Below are the code and all the weights of a small trained network. Each question names an input and a target symbol and asks about switching units off, where a switched-off unit gives its printed mean instead of its output.

import numpy as np


def w(rows, s, z=0):
    codes = np.array(rows[::2]) - 128.0
    scale = np.full(codes.shape[1], s)
    scale[-1] = z or s
    return codes * scale


def f(y):
    return y / 2 * (1 + np.tanh(0.7978845608 * (y + 0.044715 * y**3)))


def softmax(a):
    e = np.exp(a - a.max(-1, keepdims=True))
    return e / e.sum(-1, keepdims=True)


def log_softmax(a):
    a = a - a.max(-1, keepdims=True)
    return a - np.log(np.exp(a).sum(-1, keepdims=True))


def net(x, mask):
    ids = ['ΔΛΞΠαβγεζηθμτφψ'.index(c) for c in x.split()]
    T = len(ids)
    res = E[ids] + P[:T]
    u = 0
    for l in range(3):
        r = res
        for j in range(3):
            rows = slice(3 * j, 3 * j + 3)
            q, k, v = (r @ M[l][rows].T for M in (Q, K, V))
            z = softmax(np.where(np.tri(T) > 0, q @ k.T / 3**0.5, -1e9)) @ v
            o = O[l][rows]
            res = res + np.where(mask[u + j], z, o[:, -1]) @ o[:, :-1]
        u += 3
        y = f(res @ A[l][:, :-1].T + A[l][:, -1])
        res = res + np.where(mask[u : u + 8], y, B[l][:, -1]) @ B[l][:, :-1]
        u += 8
    return log_softmax(res[-1] @ U[:, :-1].T + U[:, -1])


Q, K, V, O, A, B = {}, {}, {}, {}, {}, {}
E = w([
[154,133,133,131],'Δ',
[128,154,132,138],'Λ',
[50,147,36,110],'Ξ',
[112,106,113,129],'Π',
[102,160,162,158],'α',
[131,117,139,135],'β',
[134,123,177,149],'γ',
[83,132,120,143],'ε',
[145,149,164,147],'ζ',
[122,140,94,125],'η',
[86,89,9,87],'θ',
[106,167,111,140],'μ',
[181,31,222,125],'τ',
[159,106,101,113],'φ',
[125,104,121,125],'ψ',
],0.014)
P = w([
[134,146,120,134],'0',
[8,93,165,100],'1',
[141,131,111,174],'2',
[133,161,120,119],'3',
[9,80,162,99],'4',
[148,108,102,213],'5',
[134,159,120,119],'6',
[14,79,154,105],'7',
[146,109,104,208],'8',
[135,159,120,124],'9',
],0.015)
Q[0] = w([
[147,125,111,193],'L0H1',
[138,101,95,177],'L0H1',
[116,111,73,182],'L0H1',
[125,119,143,129],'L0H2',
[125,91,147,130],'L0H2',
[130,153,107,123],'L0H2',
[50,123,139,87],'L0H3',
[250,212,144,132],'L0H3',
[116,77,125,201],'L0H3',
],0.015)
K[0] = w([
[97,149,10,166],'L0H1',
[109,100,8,144],'L0H1',
[127,122,6,113],'L0H1',
[120,140,126,107],'L0H2',
[127,128,118,75],'L0H2',
[136,124,135,182],'L0H2',
[113,135,81,215],'L0H3',
[118,171,176,24],'L0H3',
[224,2,203,185],'L0H3',
],0.011)
V[0] = w([
[108,122,84,113],'L0H1',
[91,109,61,100],'L0H1',
[73,125,60,88],'L0H1',
[180,98,108,175],'L0H2',
[183,104,93,170],'L0H2',
[128,128,128,128],'L0H2',
[124,109,3,117],'L0H3',
[205,40,134,96],'L0H3',
[168,15,132,86],'L0H3',
],0.0067)
O[0] = w([
[133,65,121,128,177],'L0H1',
[127,20,103,142,220],'L0H1',
[114,25,117,135,251],'L0H1',
[116,163,80,172,20],'L0H2',
[121,157,73,182,2],'L0H2',
[128,128,128,128,128],'L0H2',
[107,254,128,99,89],'L0H3',
[114,94,173,12,14],'L0H3',
[147,112,177,22,57],'L0H3',
],0.0059,0.0014)
A[0] = w([
[230,90,76,153,229],'L0N1',
[136,15,157,102,103],'L0N2',
[58,123,134,11,109],'L0N3',
[254,198,75,169,203],'L0N4',
[92,201,24,168,187],'L0N5',
[60,124,244,116,3],'L0N6',
[68,129,103,105,49],'L0N7',
[206,188,220,202,238],'L0N8',
],0.0079,0.0036)
B[0] = w([
[201,76,115,76,243],'L0N1',
[46,178,152,170,225],'L0N2',
[107,136,191,80,209],'L0N3',
[214,255,83,70,234],'L0N4',
[99,143,78,197,252],'L0N5',
[88,90,74,96,204],'L0N6',
[125,138,183,126,139],'L0N7',
[170,203,194,162,250],'L0N8',
],0.0085,0.0034)
Q[1] = w([
[74,98,143,162],'L1H1',
[165,120,120,186],'L1H1',
[87,173,130,2],'L1H1',
[91,133,89,176],'L1H2',
[164,124,167,68],'L1H2',
[82,140,130,204],'L1H2',
[149,159,118,84],'L1H3',
[150,168,93,126],'L1H3',
[113,100,75,88],'L1H3',
],0.0087)
K[1] = w([
[153,117,181,219],'L1H1',
[74,201,116,85],'L1H1',
[211,17,109,149],'L1H1',
[53,28,215,48],'L1H2',
[244,248,21,177],'L1H2',
[96,103,253,109],'L1H2',
[119,159,152,42],'L1H3',
[159,150,124,24],'L1H3',
[147,154,245,153],'L1H3',
],0.0065)
V[1] = w([
[126,134,4,79],'L1H1',
[140,108,187,161],'L1H1',
[155,83,1,73],'L1H1',
[163,171,33,152],'L1H2',
[109,110,186,129],'L1H2',
[128,89,138,190],'L1H2',
[179,182,129,110],'L1H3',
[99,183,201,97],'L1H3',
[100,181,197,102],'L1H3',
],0.0044)
O[1] = w([
[102,252,134,110,92],'L1H1',
[139,69,112,126,128],'L1H1',
[120,228,122,77,32],'L1H1',
[144,66,155,68,2],'L1H2',
[115,172,113,162,196],'L1H2',
[108,151,126,120,113],'L1H2',
[112,186,127,178,134],'L1H3',
[79,197,135,97,161],'L1H3',
[84,183,133,103,162],'L1H3',
],0.0048,0.0028)
A[1] = w([
[214,171,136,134,86],'L1N1',
[94,124,179,50,79],'L1N2',
[84,149,176,51,81],'L1N3',
[149,164,1,88,139],'L1N4',
[133,51,146,186,2],'L1N5',
[123,40,156,78,106],'L1N6',
[200,174,82,95,82],'L1N7',
[202,103,155,65,227],'L1N8',
],0.0089,0.0057)
B[1] = w([
[170,197,128,39,251],'L1N1',
[162,180,83,85,222],'L1N2',
[163,202,106,73,224],'L1N3',
[105,29,44,112,254],'L1N4',
[255,163,131,96,151],'L1N5',
[117,139,51,138,219],'L1N6',
[174,128,73,62,225],'L1N7',
[71,71,189,91,210],'L1N8',
],0.008,0.0043)
Q[2] = w([
[122,182,151,227],'L2H1',
[87,151,61,152],'L2H1',
[135,216,71,103],'L2H1',
[142,126,107,241],'L2H2',
[128,156,117,137],'L2H2',
[151,140,112,227],'L2H2',
[254,132,78,140],'L2H3',
[20,160,173,128],'L2H3',
[113,182,131,86],'L2H3',
],0.0089)
K[2] = w([
[89,217,142,167],'L2H1',
[97,140,34,182],'L2H1',
[231,198,49,198],'L2H1',
[79,176,38,197],'L2H2',
[140,148,127,149],'L2H2',
[88,175,27,187],'L2H2',
[12,157,102,43],'L2H3',
[254,76,118,194],'L2H3',
[133,33,110,137],'L2H3',
],0.0068)
V[2] = w([
[106,121,164,55],'L2H1',
[29,131,158,65],'L2H1',
[255,92,112,144],'L2H1',
[163,113,105,157],'L2H2',
[143,87,136,100],'L2H2',
[14,136,130,109],'L2H2',
[139,125,252,117],'L2H3',
[103,124,32,157],'L2H3',
[73,122,132,98],'L2H3',
],0.0054)
O[2] = w([
[140,51,134,39,98],'L2H1',
[209,15,126,102,57],'L2H1',
[19,237,164,79,205],'L2H1',
[60,139,89,99,145],'L2H2',
[161,189,133,83,129],'L2H2',
[244,125,123,255,95],'L2H2',
[36,75,98,25,3],'L2H3',
[206,154,118,204,191],'L2H3',
[154,185,135,77,218],'L2H3',
],0.0036,0.0037)
A[2] = w([
[189,216,163,109,105],'L2N1',
[126,30,124,151,255],'L2N2',
[42,173,209,111,237],'L2N3',
[49,74,159,219,150],'L2N4',
[78,31,34,92,140],'L2N5',
[103,184,136,254,132],'L2N6',
[153,138,140,31,9],'L2N7',
[53,84,75,104,91],'L2N8',
],0.0084,0.0056)
B[2] = w([
[86,157,200,116,244],'L2N1',
[47,126,146,129,227],'L2N2',
[202,117,115,201,255],'L2N3',
[149,121,147,2,190],'L2N4',
[193,125,204,170,252],'L2N5',
[79,57,94,152,250],'L2N6',
[75,31,99,91,205],'L2N7',
[215,112,144,137,187],'L2N8',
],0.0094,0.0079)
U = w([
[21,140,99,57,98],'Δ',
[137,182,109,105,169],'Λ',
[133,75,88,177,118],'Ξ',
[93,112,92,136,253],'Π',
[80,175,164,211,188],'α',
[152,149,137,122,192],'β',
[219,161,212,147,46],'γ',
[3,79,48,128,86],'ε',
[141,182,202,90,30],'ζ',
[229,166,63,137,126],'η',
[237,102,157,186,43],'θ',
[100,141,53,118,141],'μ',
[36,63,234,119,128],'τ',
[168,91,86,71,100],'φ',
[125,129,116,135,199],'ψ',
],0.007,0.0026)

Each question gives the input, a string of symbols that net reads in full, and the target symbol t.
The units are the heads (3 rows each of Q, K, V and O) and the neurons (one row each of A and B). Each row of codes is followed by its name. A weight is (code - 128) times the scale printed after its matrix; where a second scale follows, it is the last column's (O, A, B and U).
mask holds one flag per unit, layer by layer, with each layer's heads first. A switched-off unit (its flag False) gives its mean, the last column of its rows in O or B, instead of its output. The means were averaged over made-up inputs and are rounded, as every weight is.
A unit's drop is (log p(t) with every unit on - log p(t) with that unit switched off) / (log p(t) with every unit on - log p(t) with every unit switched off).
The circuit of an input: a set's keep is (log p(t) with only the set's units on - log p(t) with every unit switched off) / (log p(t) with every unit on - log p(t) with every unit switched off). Starting from the 12 units with the biggest drops (on a tie, the unit counted first), units are removed one at a time, each time the one whose removal leaves the highest keep (on an exact tie, the one counted first), for as long as the keep stays at least 0.8.
units of the circuit, in order: the units of the circuit, biggest drop first
most important unit: the unit with the biggest drop
top k neurons: the k neurons with the biggest drops, biggest first
k most important neurons of layer l: the k neurons of layer l with the biggest drops, biggest first
heads that matter: for each layer, one digit per head in row order, 1 if its drop is at least 0.15 and else 0, layers parted by /
input θ ζ α φ θ, target τ: units of the circuit, in order : (L0N4; L1N1; L2N5)
input φ α γ, target γ: units of the circuit, in order : (L0N8; L1N4; L2N7)
input α α Λ φ α η φ φ, target α: heads that matter : 000 / 100 / 101
input α α θ φ μ, target ζ: most important unit : L0H3
input φ α ε ζ α θ, target θ: 2 most important neurons of layer 0 : (L0N1; L0N8)
input η α α α φ, target τ: top 4 neurons : (L2N2; L1N1; L0N4; L0N8)
input φ α α Ξ α α ε τ Λ, target τ: 2 most important neurons of layer 2 : (L2N2; L2N3)
input ε ζ τ η α, target φ: top 2 neurons : (L0N3; L2N7)
input η φ φ ε α φ μ η, target Δ: heads that matter : 001 / 110 / 000
input Λ θ α α α φ α α, target Δ: top 4 neurons : (L1N2; L0N6; L1N3; L2N7)
input α ζ α α φ η φ, target φ: top 2 neurons : (L0N4; L1N4)
input α ε θ φ Λ α φ τ γ, target τ: units of the circuit, in order : (L0H3; L2N3; L1N3)
input τ α θ Ξ α, target ζ: top 2 neurons : (L2N1; L1N3)
input ε τ β, target τ: top neuron : (L2N2)
input Π ε φ α ε, target Δ: units of the circuit, in order : (L0H3; L0N3; L1N3; L2N5)
input θ φ φ θ γ, target Δ: units of the circuit, in order : (L0H3; L1N3; L0N3; L2N5)
input α α φ α ζ Λ α τ φ ζ, target ζ: heads that matter : 100 / 000 / 000
input ε α γ μ α, target θ: top 2 neurons : (L2N3; L2N8)
input Λ γ α ε η, target τ: heads that matter : 001 / 100 / 101
input α ε τ ε φ τ α θ, target φ: top 3 neurons : (L0N3; L2N7; L1N3)
input φ Λ φ μ α ε η α Ξ, target Ξ: heads that matter : 001 / 010 / 100
input ε γ ε α η μ α ε α τ, target τ: 2 most important neurons of layer 0 : (L0N4; L0N1)
input φ α η, target η: heads that matter : 000 / 000 / 000
input α α φ Λ τ α τ φ Π, target τ: most important neuron of layer 2 : (L2N2)
input Λ Π α α ζ φ η η, target Δ: 3 most important neurons of layer 0 : (L0N3; L0N1; L0N5)
input Δ α α ζ η, target τ: top 2 neurons : (L0N8; L1N1)
input α ζ μ Ξ Π ε Λ α ε, target Ξ: top 3 neurons : (L1N5; L0N1; L2N1)
input α η τ α Δ, target φ: 2 most important neurons of layer 1 : (L1N3; L1N2)
input ζ η ε φ ε τ α, target α: heads that matter : 000 / 000 / 000
